Below is a small trained network, with its code and all its weights. Each question gives an input and a class and asks what happens when units are switched off, that is, made to give their printed mean instead of their output.

import numpy as np


def w(rows, s, z=0):
    codes = np.array(rows[::2]) - 128.0
    scale = np.full(codes.shape[1], s)
    scale[-1] = z or s
    return codes * scale


def f(y):
    return np.maximum(y, 0)


def log_softmax(a):
    a = a - a.max(-1, keepdims=True)
    return a - np.log(np.exp(a).sum(-1, keepdims=True))


def net(x, mask):
    res = np.array(x, float).reshape(1, 5) / 4 @ E
    y = f(res @ A[0][:, :-1].T + A[0][:, -1])
    res = res + np.where(mask, y, B[0][:, -1]) @ B[0][:, :-1]
    return log_softmax(res[-1] @ U[:, :-1].T + U[:, -1])


A, B = {}, {}
E = w([
[181,151,48],'x0',
[128,128,127],'x1',
[166,229,149],'x2',
[128,128,128],'x3',
[250,77,187],'x4',
],0.015)
A[0] = w([
[177,132,35,222],'N0',
[100,123,195,221],'N1',
[72,99,147,163],'N2',
[174,131,48,210],'N3',
[215,89,158,202],'N4',
[44,227,63,179],'N5',
[194,119,156,101],'N6',
[38,120,79,209],'N7',
[140,46,117,128],'N8',
[163,92,204,134],'N9',
[41,105,76,201],'N10',
[131,193,141,184],'N11',
[252,135,187,89],'N12',
[138,251,178,254],'N13',
[137,35,84,161],'N14',
[187,132,151,97],'N15',
[90,175,84,110],'N16',
[169,163,178,108],'N17',
[156,95,161,102],'N18',
[62,171,199,163],'N19',
[165,35,125,142],'N20',
[44,126,84,183],'N21',
],0.015,0.0063)
B[0] = w([
[175,112,79,208],'N0',
[81,161,141,170],'N1',
[121,137,107,166],'N2',
[173,117,123,199],'N3',
[93,84,249,235],'N4',
[135,191,75,226],'N5',
[80,62,157,193],'N6',
[100,51,65,204],'N7',
[166,178,156,181],'N8',
[116,160,183,195],'N9',
[110,71,61,202],'N10',
[97,152,131,175],'N11',
[100,61,141,250],'N12',
[54,157,112,223],'N13',
[168,163,146,195],'N14',
[105,12,105,183],'N15',
[132,171,112,173],'N16',
[94,85,150,177],'N17',
[135,157,157,168],'N18',
[34,115,126,172],'N19',
[167,161,182,200],'N20',
[119,78,106,196],'N21',
],0.012,0.022)
U = w([
[75,23,76,236],'0',
[121,195,211,198],'1',
[171,74,11,70],'2',
[239,112,172,75],'3',
[39,213,72,63],'4',
[46,102,146,1],'5',
[123,254,26,171],'6',
],0.012,0.0086)

Each question gives the input, the list of numbers given to net, and the class t.
The units are the neurons (one row each of A and B). Each row of codes is followed by its name. A weight is (code - 128) times the scale printed after its matrix; where a second scale follows, it is the last column's (A, B and U).
mask holds one flag per neuron, in row order. A switched-off neuron (its flag False) gives its mean, the last column of its row in B, instead of its output. The means were averaged over made-up inputs and are rounded, as every weight is.
A unit's drop is (log p(t) with every unit on - log p(t) with that unit switched off) / (log p(t) with every unit on - log p(t) with every unit switched off).
The circuit of an input: a set's keep is (log p(t) with only the set's units on - log p(t) with every unit switched off) / (log p(t) with every unit on - log p(t) with every unit switched off). Starting from the 12 units with the biggest drops (on a tie, the unit counted first), units are removed one at a time, each time the one whose removal leaves the highest keep (on an exact tie, the one counted first), for as long as the keep stays at least 0.8.
units of the circuit, in order: the units of the circuit, biggest drop first
top k neurons: the k neurons with the biggest drops, biggest first
drop of u: that unit's drop, to one decimal
input [1,-8,6,7,-7], class 6: units of the circuit, in order -> [N5]
input [5,7,0,-8,2], class 3: units of the circuit, in order -> [N7; N10; N13]
input [-1,-3,7,2,1], class 5: units of the circuit, in order -> [N17; N7; N13]
input [-8,5,1,-1,-2], class 4: top 3 neurons -> [N12; N4; N15]
input [5,4,1,7,-5], class 6: top 3 neurons -> [N5; N12; N15]
input [0,-3,4,-7,8], class 5: top 2 neurons -> [N4; N9]
input [-6,7,1,6,-6], class 4: top 3 neurons -> [N5; N12; N15]
input [1,-5,7,5,-6], class 6: top 3 neurons -> [N5; N4; N12]
input [-2,-2,8,3,-5], class 4: top 2 neurons -> [N19; N13]
input [3,5,8,-1,-1], class 6: top 2 neurons -> [N4; N5]
input [-5,2,0,-6,2], class 1: top 2 neurons -> [N7; N10]
input [7,7,0,3,3], class 3: drop of N7 -> 0.2
input [3,-5,0,8,6], class 3: drop of N10 -> 0.1
input [-4,-5,0,-7,5], class 1: top neuron -> [N7]
input [3,8,0,3,3], class 3: drop of N2 -> 0.0
